Below are the code and all the weights of a small trained network. Each question names an input and a target symbol and asks about switching units off, where a switched-off unit gives its printed mean instead of its output.

import numpy as np


def w(rows, s, z=0):
    codes = np.array(rows[::2]) - 128.0
    scale = np.full(codes.shape[1], s)
    scale[-1] = z or s
    return codes * scale


def f(y):
    return y / 2 * (1 + np.tanh(0.7978845608 * (y + 0.044715 * y**3)))


def softmax(a):
    e = np.exp(a - a.max(-1, keepdims=True))
    return e / e.sum(-1, keepdims=True)


def log_softmax(a):
    a = a - a.max(-1, keepdims=True)
    return a - np.log(np.exp(a).sum(-1, keepdims=True))


def net(x, mask):
    ids = ['αγεζηθλμξσφψω'.index(c) for c in x.split()]
    T = len(ids)
    res = E[ids] + P[:T]
    r = res
    for j in range(3):
        rows = slice(2 * j, 2 * j + 2)
        q, k, v = (r @ M[0][rows].T for M in (Q, K, V))
        z = softmax(np.where(np.tri(T) > 0, q @ k.T / 2**0.5, -1e9)) @ v
        o = O[0][rows]
        res = res + np.where(mask[j], z, o[:, -1]) @ o[:, :-1]
    y = f(res @ A[0][:, :-1].T + A[0][:, -1])
    res = res + np.where(mask[3:7], y, B[0][:, -1]) @ B[0][:, :-1]
    return log_softmax(res[-1] @ U[:, :-1].T + U[:, -1])


Q, K, V, O, A, B = {}, {}, {}, {}, {}, {}
E = w([
[222,138,168],'α',
[151,107,26],'γ',
[131,106,121],'ε',
[149,86,117],'ζ',
[131,105,117],'η',
[164,61,109],'θ',
[126,108,117],'λ',
[252,180,77],'μ',
[101,146,229],'ξ',
[49,177,118],'σ',
[45,86,191],'φ',
[3,116,149],'ψ',
[146,194,179],'ω',
],0.016)
P = w([
[41,215,230],'0',
[46,211,186],'1',
[7,188,140],'2',
[25,166,105],'3',
[35,184,84],'4',
[81,163,79],'5',
[101,122,108],'6',
],0.002)
Q[0] = w([
[62,102,146],'head 1',
[210,184,85],'head 1',
[224,216,133],'head 2',
[102,158,130],'head 2',
[247,183,178],'head 3',
[150,149,29],'head 3',
],0.012)
K[0] = w([
[85,178,176],'head 1',
[211,72,6],'head 1',
[194,60,37],'head 2',
[92,65,178],'head 2',
[176,162,233],'head 3',
[244,159,92],'head 3',
],0.014)
V[0] = w([
[172,103,72],'head 1',
[138,76,105],'head 1',
[109,4,155],'head 2',
[186,103,168],'head 2',
[57,146,140],'head 3',
[136,117,148],'head 3',
],0.02)
O[0] = w([
[12,177,202,104],'head 1',
[21,103,205,68],'head 1',
[106,2,202,3],'head 2',
[187,120,239,181],'head 2',
[161,73,44,119],'head 3',
[175,81,161,145],'head 3',
],0.0073,0.0056)
A[0] = w([
[164,220,193,4],'neuron 1',
[166,129,162,165],'neuron 2',
[238,136,3,21],'neuron 3',
[162,53,191,177],'neuron 4',
],0.0065,0.0036)
B[0] = w([
[83,14,223,235],'neuron 1',
[211,155,100,165],'neuron 2',
[4,99,160,255],'neuron 3',
[164,2,128,176],'neuron 4',
],0.0047,0.0077)
U = w([
[186,114,175,2],'α',
[8,122,161,86],'γ',
[108,112,143,89],'ε',
[108,101,169,142],'ζ',
[105,109,142,108],'η',
[75,80,192,116],'θ',
[101,106,143,145],'λ',
[108,175,158,178],'μ',
[210,118,105,155],'ξ',
[121,144,78,130],'σ',
[126,71,134,115],'φ',
[84,88,109,151],'ψ',
[167,140,86,212],'ω',
],0.011,0.0059)

Each question gives the input, a string of symbols that net reads in full, and the target symbol t.
The units are the heads (2 rows each of Q, K, V and O) and the neurons (one row each of A and B). Each row of codes is followed by its name. A weight is (code - 128) times the scale printed after its matrix; where a second scale follows, it is the last column's (O, A, B and U).
mask holds one flag per unit, heads first, then neurons. A switched-off unit (its flag False) gives its mean, the last column of its rows in O or B, instead of its output. The means were averaged over made-up inputs and are rounded, as every weight is.
A unit's drop is (log p(t) with every unit on - log p(t) with that unit switched off) / (log p(t) with every unit on - log p(t) with every unit switched off).
The circuit of an input: a set's keep is (log p(t) with only the set's units on - log p(t) with every unit switched off) / (log p(t) with every unit on - log p(t) with every unit switched off). Starting from all 7 units, units are removed one at a time, each time the one whose removal leaves the highest keep (on an exact tie, the one counted first), for as long as the keep stays at least 0.8.
units of the circuit, in order: the units of the circuit, biggest drop first
top k neurons: the k neurons with the biggest drops, biggest first
drop of u: that unit's drop, to one decimal
input φ σ γ σ α, target γ: units of the circuit, in order => [head 1]
input α ψ φ, target ψ: units of the circuit, in order => [head 3; head 2]
input ψ α α σ ε α, target α: units of the circuit, in order => [head 2; neuron 3; head 3]
input ω μ σ α ξ ψ, target ψ: units of the circuit, in order => [neuron 3; head 3; head 1]
input ξ μ ε ψ ω α, target μ: units of the circuit, in order => [head 1; head 2]
input σ ξ ζ ω μ, target μ: units of the circuit, in order => [head 1; head 3]
input ζ μ ψ σ, target ψ: units of the circuit, in order => [head 2; head 3]
input μ μ η, target μ: top 2 neurons => [neuron 3; neuron 4]
input μ ψ ψ, target ψ: units of the circuit, in order => [head 2; head 3]
input α ζ μ σ, target σ: drop of neuron 1 => 0.2
input μ λ μ θ λ ξ, target ξ: drop of neuron 3 => -0.1
input ψ ζ λ θ η γ, target γ: drop of head 1 => 0.7
